Each row is followed by one of two labels, saying whether the row has a hidden trait. Each part has a new trait and two new labels.
-41  -15  -11  -1  17  -3  42  20  9  -5  33  6  -52  -7  -11  10  -2  -3  -26  7  -9  -2  12  1  72  -5  4  10  -17  -4  -15  -3  20  14  13  5  3  -13  15  14  12  14  -27  -15  23  28  7  -5  -15  17  -62  2  -23  -13  6  13  9  -12  18  -29  -1  -1  3  16  -18  18  -4  -12  3  -19  -20  -26  17  -43  18  3  20  -2  30  5  2  -6  -17  -2  7  -49  -5  -9  1  5  33  2  26  -3  -2  6  5  -26  -10  1  6  16  -3  50  -12  11  -12  -10  -1  -20  -22  -55  -1  -19  -27  -6  15  27  -11  -54  -53  -4  20  -38  21  -16  -12  -21  55  -35  7  -33  36  -17  11  -11  -5  -6  15  -5  -20  -4  8  5  -20  -23  20  4  5  14  -5  5  -10  -39  4  -6  37  -6  -2  -7  -5  -9  12  14  -25  22  11  0  19  -49  1  2  7  5  -12  10  15  13  21  6  -1  -2  37  3  -2  7  -57  21  -14  -7  -18  -1  21  -5  7  -28  19  -45  0  11  23  -2  -14  16  0  -28  29  44  -1  -2  17  -54 | NM
-44  15  6  -1  29  -8  58  22  14  -56  48  7  -49  -7  -28  6  -30  -2  -21  20  -10  3  12  8  64  -2  -14  -2  -7  -12  -5  -14  20  6  10  6  10  -4  17  27  22  22  -22  -57  15  15  6  11  -18  12  -28  9  -12  -3  6  7  59  6  10  37  8  -12  0  21  20  21  13  5  8  -2  15  -44  46  -34  12  3  -1  -10  14  6  -1  8  -43  2  -1  -22  -4  -3  9  6  -7  -4  22  -9  -1  2  7  -48  -6  10  11  5  1  89  -14  0  -5  -3  4  -14  -31  -62  -3  -19  -5  1  13  37  -8  -31  -32  -11  22  -41  17  -10  10  -11  49  -27  -1  8  43  -9  13  -2  1  -1  4  3  -13  -10  12  11  -11  -17  16  -3  10  -6  -5  5  -9  -11  -5  -14  30  -5  6  -7  -14  -10  14  -17  39  26  10  -1  18  -17  0  3  -17  6  -24  12  22  23  23  9  4  1  -4  1  2  -26  -27  -3  -31  -12  -26  -2  73  -3  13  -23  -1  -43  -2  3  15  1  -6  -1  -2  -19  44  37  7  -4  7  -54 | NM
-44  -10  7  3  25  -11  39  19  8  -3  40  7  -23  -6  -32  -1  -15  -2  -29  12  -3  4  14  9  47  -1  -5  9  -13  -7  -10  -9  7  11  12  11  6  -4  11  22  26  5  -27  -38  11  13  9  5  -16  12  -42  6  -18  -4  2  14  47  -13  16  13  12  -6  -8  15  0  30  15  -15  4  -17  9  -38  29  -34  8  1  -12  -4  11  4  -2  -10  -46  -1  -4  -32  -12  -2  9  0  -7  -2  22  -2  0  -11  13  -43  -6  6  7  17  0  95  -15  18  -4  2  -19  -26  -25  -49  8  -21  -9  -5  7  6  0  -23  -38  -10  71  -28  17  -11  15  -13  9  -23  7  2  34  -5  9  -5  -4  -7  17  -1  -10  -6  16  16  -15  -16  23  -2  19  -1  -1  5  -3  -25  0  -14  25  19  2  -5  -7  -7  9  -14  -1  20  8  1  10  -49  -3  16  -41  7  -33  6  12  18  16  8  3  -1  5  3  3  -5  -41  4  -24  19  -20  -1  16  -1  3  -39  9  -27  4  5  15  2  -8  13  -4  -43  30  44  5  -3  12  -42 | NM
-4  -15  30  -2  9  -12  16  6  -7  -15  1  19  14  -6  6  -17  -12  -1  0  -9  8  21  2  -6  12  -11  -19  3  2  -5  -18  -7  32  -10  61  -6  -9  5  0  11  42  12  -18  -30  -15  -19  6  15  10  -11  -26  -3  -19  3  -5  -5  9  -11  11  -22  18  12  -16  29  -22  -13  15  0  -8  -21  -13  -4  19  -11  -5  -6  -38  14  -3  -2  -12  -20  -33  4  -2  -18  -13  18  6  -5  -9  -2  0  3  2  -5  -11  -18  0  5  1  -2  -3  -36  7  11  -4  -11  -78  -17  -28  34  15  -3  31  4  -24  18  8  45  22  -5  62  -7  16  4  38  -39  25  -17  -4  2  -8  0  -2  -4  0  -12  28  -4  21  -8  10  14  -10  -24  11  -4  39  -1  -6  1  4  -6  13  -23  -38  50  -2  4  11  -3  -17  -22  12  -4  6  -2  5  45  -5  22  -44  14  -48  -2  -20  -6  -11  3  -14  -4  -2  -1  -2  46  -17  -4  10  40  10  3  25  6  -12  -33  29  0  3  11  11  2  7  26  54  -33  -2  -14  9  7  0  -42 | Nb
-45  -31  7  6  8  1  3  23  8  29  22  0  -5  -2  -19  -11  7  -1  -29  2  -3  -14  12  -4  55  -9  7  24  -16  3  -20  1  -1  8  9  -1  6  -3  8  8  13  -1  -20  7  18  13  6  -6  -19  4  -49  -1  -22  -8  3  15  -22  -29  25  -51  1  4  -4  2  -13  31  7  -39  -1  -41  -35  -31  -1  -53  22  -2  11  3  19  1  -2  -22  -13  -2  -7  -59  -9  -17  -2  1  0  5  20  -7  1  -5  7  -28  -8  -9  2  22  -6  11  -12  28  -6  2  -18  -24  -14  -15  10  -6  -18  -10  10  8  -1  -42  -48  -21  70  -26  18  2  -2  -25  39  -30  25  -29  10  -27  7  6  -15  -14  28  -12  -22  7  4  11  -20  -29  9  1  17  24  -1  3  -2  -39  14  1  23  17  -6  -1  5  1  3  10  -81  10  5  -5  -3  -73  -1  30  -18  7  -27  7  5  8  -4  4  -6  -3  32  6  2  41  -50  30  -2  32  -5  4  -31  0  -8  -31  29  -15  7  6  30  -3  -13  28  10  -51  -3  43  -1  4  16  -43 | Nb
-42  -9  2  -2  25  -9  51  17  10  -10  42  8  -40  -6  -29  9  -17  -4  -24  14  -5  6  13  7  56  -1  -7  3  -10  -8  -8  -7  10  8  10  9  7  -7  15  20  24  12  -26  -46  10  16  7  4  -18  13  -47  5  -18  -5  4  12  45  -19  12  13  8  -6  -4  22  -4  26  12  -8  5  -8  12  -30  32  -39  10  2  -1  -5  13  5  -1  -8  -48  0  0  -28  -10  -5  10  1  -2  -2  18  -1  -1  -5  12  -43  -6  8  8  18  1  77  -13  9  -7  -4  -10  -23  -24  -58  3  -24  -14  -3  5  21  -7  -25  -37  -2  51  -33  21  -19  6  -20  29  -30  -1  -3  40  -3  9  -4  -4  -6  10  1  -10  -10  12  13  -14  -17  25  -1  9  4  -1  6  -7  -27  0  -7  30  5  2  -6  -13  -10  9  -8  4  21  12  5  15  -51  0  11  -15  -2  -19  11  14  12  21  8  3  -2  6  2  -1  -18  -42  3  -29  12  -24  -2  25  -2  8  -35  6  -41  2  8  15  1  -8  13  -9  -38  37  37  4  -4  12  -37 | NM
-19  17  2  -2  25  -9  55  11  12  -34  32  8  -35  -8  -27  12  -41  -3  -26  21  -8  8  10  4  27  3  -15  -2  2  -17  -7  -14  12  -2  -2  10  9  1  11  26  20  14  -24  -63  2  18  5  16  -16  8  -20  7  -5  0  4  5  70  5  5  35  14  -16  4  31  27  20  18  13  10  3  31  -29  48  -27  9  3  -15  -12  9  6  -2  12  -34  1  3  1  -7  4  13  1  -16  -6  13  -2  0  -1  6  -50  -6  14  11  -4  3  97  -6  -6  -10  -1  2  -22  -30  -51  -7  -18  4  2  2  35  -7  -5  -20  -8  17  -20  9  -13  16  -3  21  -8  -10  27  40  9  13  1  7  4  2  5  -1  -12  8  11  -5  -6  24  -5  16  -10  -3  4  -10  -12  -3  -12  24  -1  9  -5  -8  -8  14  -18  50  33  7  2  19  21  0  1  -23  -5  -12  17  16  15  23  11  2  -1  -9  -5  3  -37  -9  -14  -35  -5  -30  2  52  -2  12  -28  -5  -41  1  3  7  4  -3  1  -8  -18  37  12  12  -5  3  -41 | NM
-44  -5  11  -3  13  -9  50  19  9  -11  36  10  -29  2  -28  1  -11  -6  -10  17  -4  -6  15  12  48  -8  -18  -5  -6  -4  2  -11  -5  13  16  6  6  -9  9  10  28  13  -17  -43  9  -8  8  -3  -20  7  -21  4  -19  -1  4  9  38  -16  23  42  14  -6  -4  19  6  34  22  -28  3  -17  7  -38  32  -53  16  -3  10  -4  -2  5  -4  -14  -52  2  -14  -34  -12  -12  5  -2  -35  -1  12  -4  0  -7  11  -39  -1  3  10  25  2  79  -14  9  -2  7  -4  -17  -19  -66  7  -24  -11  -4  1  12  -9  -12  -19  -16  88  -36  27  -11  20  -20  50  -32  1  -1  45  -11  -2  24  -8  -13  9  3  -9  -9  10  17  -12  -21  23  -1  1  10  3  7  -5  -18  4  16  18  12  1  -4  -22  -7  7  -21  -22  4  14  8  2  -82  1  19  -16  -12  -14  12  14  6  17  2  6  -1  -4  5  -3  -13  -36  0  -24  22  -14  -4  5  2  4  -32  1  -39  3  11  23  -3  -9  22  -20  -45  26  70  3  -2  14  -23 | Nb
-45  -27  8  0  10  -4  24  22  8  15  21  4  -13  1  -21  -5  1  -5  -14  9  -2  -9  13  2  43  -8  -4  11  -11  2  -9  -5  -5  12  18  3  4  -7  8  3  18  1  -16  -17  17  4  7  -8  -18  4  -36  0  -21  -7  3  12  4  -31  29  -15  8  1  -4  10  -10  36  13  -39  1  -32  -22  -33  15  -61  19  -2  12  0  12  3  -2  -26  -32  -1  -10  -54  -14  -17  0  0  -17  3  20  -6  1  -9  8  -34  -6  -6  6  27  -2  26  -12  20  -6  3  -13  -20  -18  -39  8  -16  -18  -8  5  6  -6  -20  -30  -18  83  -26  26  -4  11  -23  40  -33  15  -21  25  -20  0  17  -14  -17  22  -4  -18  2  7  15  -19  -28  15  0  11  24  2  6  -3  -31  11  12  14  8  -6  -2  -9  -2  2  0  -69  3  11  4  -4  -93  1  27  -9  -4  -17  9  6  4  6  3  -3  -3  15  5  -2  17  -50  18  -7  31  -7  1  -20  1  -3  -34  19  -27  6  9  24  -4  -11  29  -10  -48  7  53  -5  1  16  -33 | Nb
-34  -14  25  5  14  -10  18  16  5  12  14  7  11  0  -30  -18  -4  -3  -20  4  2  -5  14  6  24  -6  -9  10  -11  0  -13  -10  -6  7  32  5  2  1  6  15  33  -6  -27  -26  6  -8  7  2  -15  2  -10  2  -22  -2  -1  10  17  -23  20  5  15  -1  -13  6  5  33  20  -32  -1  -33  -11  -38  23  -46  12  -4  -14  2  4  1  -7  -23  -47  0  -13  -41  -14  -5  4  -2  -20  0  12  -3  3  -17  9  -41  -4  -1  3  21  -2  47  -10  26  3  10  -31  -22  -21  -5  13  -9  -1  -6  -2  -11  5  -4  -19  -22  88  -18  22  4  27  -19  13  -27  13  0  17  -14  4  15  -11  -13  27  -4  -9  1  14  18  -14  -24  15  -3  30  8  1  2  2  -16  5  -6  1  36  -1  0  -4  -2  3  -24  -34  5  7  -1  -8  -67  -4  36  -50  13  -44  2  2  13  2  3  -1  -1  -6  4  3  22  -39  7  -4  38  -4  3  -5  4  -6  -37  17  -14  8  6  11  -2  -5  25  -3  -42  3  36  2  2  11  -38 | Nb
-47  -13  2  1  23  -6  35  19  9  -8  35  5  -32  -7  -24  1  -6  -2  -28  9  -5  -2  14  4  59  -2  2  12  -17  -4  -15  -6  12  10  13  7  7  -7  14  20  24  5  -26  -34  22  20  8  0  -15  13  -58  5  -23  -8  4  16  23  -14  20  -10  5  -3  -4  10  -10  28  6  -16  4  -18  -8  -41  25  -42  14  3  2  -3  24  4  0  -13  -32  -2  -1  -44  -9  -10  6  5  12  0  24  -4  0  -6  9  -39  -9  2  8  17  -2  64  -16  18  -6  -3  -14  -22  -25  -48  10  -18  -16  -6  14  10  -5  -41  -55  -11  50  -34  18  -10  2  -17  25  -27  12  -17  30  -14  12  -7  -6  -8  18  -3  -20  -3  14  13  -19  -25  17  0  18  8  -3  4  -6  -33  2  -15  29  13  -1  -6  -5  -8  9  2  -15  19  9  -1  12  -58  -2  14  -24  12  -24  6  10  18  16  9  -1  -2  16  3  1  7  -55  14  -16  9  -21  0  21  -3  6  -33  14  -35  4  6  21  -1  -11  11  0  -40  25  45  2  -2  15  -49 | NM
-41  -6  26  4  11  -11  29  19  7  -9  22  6  1  1  -30  -15  -7  -4  -16  9  -1  -9  15  12  27  -5  -14  4  -11  -2  -9  -13  -3  11  30  6  4  -3  8  16  33  2  -23  -31  8  -12  8  1  -18  4  -17  3  -19  -1  1  10  26  -15  22  28  13  -5  -12  9  16  36  20  -31  1  -29  -5  -42  27  -47  9  -3  -6  0  4  3  -5  -16  -43  1  -17  -42  -11  -8  3  0  -23  0  11  -6  2  -14  10  -48  -3  -2  6  20  -1  49  -10  23  4  12  -20  -18  -20  -34  12  -13  -2  -6  4  -7  2  -8  -20  -23  80  -28  25  6  25  -15  23  -34  14  1  27  -17  4  18  -13  -14  18  -2  -11  -2  15  18  -12  -21  14  -3  21  5  1  3  0  -3  3  -3  10  24  0  -2  -9  -4  8  -28  -15  5  9  0  -4  -81  -3  29  -47  11  -39  3  9  15  5  3  4  1  -9  5  2  11  -45  5  -8  25  -4  0  8  3  -2  -30  8  -21  5  6  11  -3  -7  16  -7  -35  9  53  1  1  11  -45 | Nb
